Here is a tiny trained network, its code and every weight. The questions are about switching its units off for an input and a class, where a switched-off unit gives its printed mean instead of its output.

import numpy as np


def w(rows, s, z=0):
    codes = np.array(rows[::2]) - 128.0
    scale = np.full(codes.shape[1], s)
    scale[-1] = z or s
    return codes * scale


def f(y):
    return np.maximum(y, 0)


def log_softmax(a):
    a = a - a.max(-1, keepdims=True)
    return a - np.log(np.exp(a).sum(-1, keepdims=True))


def net(x, mask):
    res = np.array(x, float).reshape(1, 5) / 4 @ E
    y = f(res @ A[0][:, :-1].T + A[0][:, -1])
    res = res + np.where(mask, y, B[0][:, -1]) @ B[0][:, :-1]
    return log_softmax(res[-1] @ U[:, :-1].T + U[:, -1])


A, B = {}, {}
E = w([
[177,98,50,238],'x0',
[130,126,133,130],'x1',
[146,99,254,168],'x2',
[216,4,139,82],'x3',
[38,29,111,131],'x4',
],0.0089)
A[0] = w([
[152,134,173,136,117],'n0',
[73,60,104,189,54],'n1',
[121,150,123,133,106],'n2',
[140,126,91,95,208],'n3',
[70,156,137,148,72],'n4',
[99,129,173,35,23],'n5',
[52,86,138,99,72],'n6',
[97,150,131,137,69],'n7',
[101,152,123,158,56],'n8',
[60,169,108,142,87],'n9',
[148,66,141,57,76],'n10',
[180,153,159,136,97],'n11',
[215,180,121,157,93],'n12',
[204,205,140,151,112],'n13',
[101,157,137,195,77],'n14',
[203,109,129,41,104],'n15',
[138,152,75,223,58],'n16',
[150,84,205,150,136],'n17',
[134,95,134,119,99],'n18',
[97,131,198,148,107],'n19',
[175,120,86,233,2],'n20',
[122,105,71,86,144],'n21',
[100,176,122,157,92],'n22',
[163,156,138,107,58],'n23',
[108,107,155,152,115],'n24',
[132,86,119,106,83],'n25',
[113,156,79,20,96],'n26',
[139,67,172,107,160],'n27',
[129,91,101,251,18],'n28',
[114,139,103,122,111],'n29',
[76,165,155,56,58],'n30',
[199,77,88,114,80],'n31',
[163,108,179,136,140],'n32',
[185,175,123,107,87],'n33',
[120,122,166,183,190],'n34',
[193,165,108,85,106],'n35',
],0.016,0.0056)
B[0] = w([
[104,175,78,131,185],'n0',
[14,29,123,27,239],'n1',
[144,106,168,133,154],'n2',
[76,215,70,149,211],'n3',
[138,75,163,210,196],'n4',
[228,168,140,2,227],'n5',
[49,50,131,67,219],'n6',
[129,61,169,196,163],'n7',
[148,113,185,174,166],'n8',
[132,108,193,155,227],'n9',
[147,106,185,170,241],'n10',
[53,107,84,89,191],'n11',
[39,49,104,64,225],'n12',
[64,51,132,124,241],'n13',
[173,98,163,180,196],'n14',
[169,104,198,204,246],'n15',
[178,150,122,119,238],'n16',
[102,206,82,147,250],'n17',
[142,121,135,151,172],'n18',
[129,182,45,137,205],'n19',
[225,231,164,36,242],'n20',
[89,178,33,198,221],'n21',
[177,108,176,187,200],'n22',
[47,34,165,91,159],'n23',
[75,171,38,145,172],'n24',
[133,106,159,168,183],'n25',
[124,196,85,145,246],'n26',
[116,152,123,167,251],'n27',
[198,154,171,40,254],'n28',
[105,148,103,142,163],'n29',
[222,155,187,95,234],'n30',
[194,131,207,194,245],'n31',
[85,174,93,158,216],'n32',
[48,70,128,140,190],'n33',
[59,184,53,159,218],'n34',
[56,106,113,102,201],'n35',
],0.0068,0.0084)
U = w([
[177,161,159,93,145],'0',
[77,74,135,123,91],'1',
[153,121,185,249,68],'2',
[129,144,119,173,253],'3',
[111,195,69,201,60],'4',
],0.014,0.012)

Each question gives the input, the list of numbers given to net, and the class t.
The units are the neurons (one row each of A and B). Each row of codes is followed by its name. A weight is (code - 128) times the scale printed after its matrix; where a second scale follows, it is the last column's (A, B and U).
mask holds one flag per neuron, in row order. A switched-off neuron (its flag False) gives its mean, the last column of its row in B, instead of its output. The means were averaged over made-up inputs and are rounded, as every weight is.
A unit's drop is (log p(t) with every unit on - log p(t) with that unit switched off) / (log p(t) with every unit on - log p(t) with every unit switched off).
The circuit of an input: a set's keep is (log p(t) with only the set's units on - log p(t) with every unit switched off) / (log p(t) with every unit on - log p(t) with every unit switched off). Starting from the 12 units with the biggest drops (on a tie, the unit counted first), units are removed one at a time, each time the one whose removal leaves the highest keep (on an exact tie, the one counted first), for as long as the keep stays at least 0.8.
units of the circuit, in order: the units of the circuit, biggest drop first
most important unit: the unit with the biggest drop
k most important neurons: the k neurons with the biggest drops, biggest first
drop when u is switched off: that unit's drop, to one decimal
input [3,-2,8,5,2], class 4: most important unit	n17
input [4,-1,7,-4,0], class 4: units of the circuit, in order	n34, n19
input [-7,2,8,-2,0], class 4: units of the circuit, in order	n19, n17
input [-7,-1,2,2,7], class 0: 2 most important neurons	n5, n30
input [7,5,0,-4,0], class 0: 2 most important neurons	n20, n28
input [-2,4,-8,3,-7], class 4: 2 most important neurons	n26, n3
input [-1,4,7,-4,-6], class 4: 3 most important neurons	n19, n1, n34
input [2,5,-6,6,-4], class 2: units of the circuit, in order	n31, n15
input [7,-4,-1,5,-4], class 0: 2 most important neurons	n20, n28
input [5,-2,-2,6,-1], class 2: 2 most important neurons	n31, n5
input [-8,5,6,1,6], class 0: 2 most important neurons	n5, n30
input [-1,-2,4,-7,7], class 1: 4 most important neurons	n1, n6, n31, n15
input [6,1,-3,6,1], class 0: 2 most important neurons	n20, n28
input [8,6,6,8,7], class 0: units of the circuit, in order	n28
input [-5,4,-4,-6,5], class 2: 2 most important neurons	n4, n9
input [-8,6,0,1,7], class 0: 2 most important neurons	n5, n30
input [7,-1,-3,0,-5], class 0: drop when n20 is switched off	0.6
input [3,-1,-5,-4,7], class 1: drop when n6 is switched off	0.1
input [5,5,8,-2,-7], class 4: drop when n17 is switched off	0.3
input [4,-5,-5,8,2], class 2: units of the circuit, in order	n31
